Here is a tiny trained network, its code and every weight. The questions are about switching its units off for an input and a target symbol, where a switched-off unit gives its printed mean instead of its output.

import numpy as np


def w(rows, s, z=0):
    codes = np.array(rows[::2]) - 128.0
    scale = np.full(codes.shape[1], s)
    scale[-1] = z or s
    return codes * scale


def norm(h):
    return h / np.sqrt((h * h).mean(-1, keepdims=True) + 1e-5)


def f(y):
    return y / 2 * (1 + np.tanh(0.7978845608 * (y + 0.044715 * y**3)))


def softmax(a):
    e = np.exp(a - a.max(-1, keepdims=True))
    return e / e.sum(-1, keepdims=True)


def log_softmax(a):
    a = a - a.max(-1, keepdims=True)
    return a - np.log(np.exp(a).sum(-1, keepdims=True))


def net(x, mask):
    ids = ['ΔΘΠΨΩαβεζηλμξσ'.index(c) for c in x.split()]
    T = len(ids)
    res = E[ids] + P[:T]
    r = norm(res)
    for j in range(3):
        rows = slice(2 * j, 2 * j + 2)
        q, k, v = (r @ M[0][rows].T for M in (Q, K, V))
        z = softmax(np.where(np.tri(T) > 0, q @ k.T / 2**0.5, -1e9)) @ v
        o = O[0][rows]
        res = res + np.where(mask[j], z, o[:, -1]) @ o[:, :-1]
    y = f(norm(res) @ A[0][:, :-1].T + A[0][:, -1])
    res = res + np.where(mask[3:7], y, B[0][:, -1]) @ B[0][:, :-1]
    return log_softmax(norm(res)[-1] @ U[:, :-1].T + U[:, -1])


Q, K, V, O, A, B = {}, {}, {}, {}, {}, {}
E = w([
[200,105,123,115,142,206],'Δ',
[197,199,94,157,163,160],'Θ',
[148,114,31,37,130,130],'Π',
[74,135,246,129,160,205],'Ψ',
[104,161,145,44,123,189],'Ω',
[140,166,157,109,173,42],'α',
[142,86,141,88,219,162],'β',
[114,86,145,73,101,222],'ε',
[50,124,161,54,146,123],'ζ',
[142,83,214,41,116,75],'η',
[180,173,224,158,172,148],'λ',
[97,183,181,81,77,103],'μ',
[180,145,131,94,71,145],'ξ',
[124,202,171,151,119,175],'σ',
],0.012)
P = w([
[114,131,110,141,114,124],'0',
[172,160,164,67,141,147],'1',
[144,119,159,142,67,223],'2',
[106,230,115,65,113,142],'3',
[188,92,151,156,122,109],'4',
[82,166,104,99,115,107],'5',
[251,114,178,48,174,100],'6',
],0.014)
Q[0] = w([
[215,121,158,94,175,119],'head 1',
[99,216,113,31,175,107],'head 1',
[98,253,112,59,228,152],'head 2',
[212,120,201,51,228,122],'head 2',
[222,47,193,136,121,107],'head 3',
[95,66,115,219,51,160],'head 3',
],0.0053)
K[0] = w([
[2,122,64,122,134,89],'head 1',
[124,37,121,196,72,100],'head 1',
[112,55,133,196,97,127],'head 2',
[49,113,101,167,119,98],'head 2',
[81,183,106,97,144,133],'head 3',
[186,180,188,32,174,166],'head 3',
],0.008)
V[0] = w([
[179,139,229,120,177,24],'head 1',
[161,147,86,90,10,43],'head 1',
[163,132,69,66,250,124],'head 2',
[248,15,114,118,146,154],'head 2',
[100,47,181,111,95,173],'head 3',
[201,192,142,194,82,190],'head 3',
],0.014)
O[0] = w([
[234,116,101,46,45,187,100],'head 1',
[78,32,199,192,68,222,177],'head 1',
[152,222,174,111,201,169,162],'head 2',
[173,104,252,117,129,125,104],'head 2',
[186,100,147,217,88,32,244],'head 3',
[91,22,139,31,183,107,251],'head 3',
],0.014,0.0026)
A[0] = w([
[126,126,171,97,99,112,63],'neuron 1',
[92,126,97,86,161,94,254],'neuron 2',
[86,136,116,175,74,140,52],'neuron 3',
[64,159,223,236,192,254,159],'neuron 4',
],0.0093,0.0051)
B[0] = w([
[166,104,176,33,205,148,129],'neuron 1',
[153,201,131,76,68,87,232],'neuron 2',
[160,145,133,151,144,191,120],'neuron 3',
[122,141,121,58,11,43,255],'neuron 4',
],0.011,0.006)
U = w([
[149,60,210,147,193,90,109],'Δ',
[66,112,164,52,179,188,113],'Θ',
[40,197,223,136,33,126,98],'Π',
[201,110,40,139,86,1,84],'Ψ',
[113,126,127,171,124,125,247],'Ω',
[141,178,110,85,64,240,102],'α',
[226,221,173,136,163,124,99],'β',
[136,54,163,237,156,18,119],'ε',
[137,193,57,232,92,126,111],'ζ',
[248,67,163,169,21,132,106],'η',
[172,98,126,84,89,98,128],'λ',
[83,59,63,181,87,152,123],'μ',
[76,10,177,182,140,142,110],'ξ',
[84,56,46,103,133,89,106],'σ',
],0.0074,0.015)

Each question gives the input, a string of symbols that net reads in full, and the target symbol t.
The units are the heads (2 rows each of Q, K, V and O) and the neurons (one row each of A and B). Each row of codes is followed by its name. A weight is (code - 128) times the scale printed after its matrix; where a second scale follows, it is the last column's (O, A, B and U).
mask holds one flag per unit, heads first, then neurons. A switched-off unit (its flag False) gives its mean, the last column of its rows in O or B, instead of its output. The means were averaged over made-up inputs and are rounded, as every weight is.
A unit's drop is (log p(t) with every unit on - log p(t) with that unit switched off) / (log p(t) with every unit on - log p(t) with every unit switched off).
The circuit of an input: a set's keep is (log p(t) with only the set's units on - log p(t) with every unit switched off) / (log p(t) with every unit on - log p(t) with every unit switched off). Starting from all 7 units, units are removed one at a time, each time the one whose removal leaves the highest keep (on an exact tie, the one counted first), for as long as the keep stays at least 0.8.
circuit, biggest first: the units of the circuit, biggest drop first
which heads matter: for each layer, one digit per head in row order, 1 if its drop is at least 0.15 and else 0, layers parted by /
drop of u: that unit's drop, to one decimal
input η Ω Ω ε, target η: circuit, biggest first	(head 3; head 1)
input η β α, target η: which heads matter	101
input Π Π μ Π Θ, target Π: circuit, biggest first	(neuron 4; head 1; head 3)
input η α β λ, target η: circuit, biggest first	(head 1; head 3)
input ε Ψ Ψ λ, target ε: which heads matter	001
input Ψ η σ η, target Ψ: which heads matter	110
input Ω β η β ζ Ψ ζ, target Ψ: circuit, biggest first	(head 2; head 3)
input Π Θ σ η η Π β, target Π: which heads matter	101
input Θ β μ β Θ Π, target Θ: circuit, biggest first	(head 3)
input Ψ α Π Ψ η, target Ψ: circuit, biggest first	(head 2; head 1)
input η α η β η β, target η: circuit, biggest first	(head 1; head 3)
input ζ ζ ζ, target ζ: circuit, biggest first	(head 3; head 2)
input η ξ ζ Π λ β η, target β: which heads matter	011
input ε Ω β, target ε: circuit, biggest first	(head 3; head 1)
input Π Θ Θ ζ λ η σ, target Π: circuit, biggest first	(head 1; head 3)
input Ψ Ψ Π, target Ψ: circuit, biggest first	(head 1; head 3)
input β α σ β β, target β: which heads matter	110
input ε Ω ζ ε η, target ε: which heads matter	101
input Ψ η Ψ λ λ β, target Ψ: circuit, biggest first	(head 1; head 2)
input β β ζ β σ, target β: circuit, biggest first	(head 2)
input η λ η β β, target β: circuit, biggest first	(head 2; head 3)
input ξ β Ω β Ψ, target β: drop of neuron 1	0.0
input η μ η η, target η: drop of head 3	0.2
input Π η ξ α Δ λ Ω, target Π: drop of neuron 4	0.4
input β λ Θ β Π, target β: drop of head 3	0.0
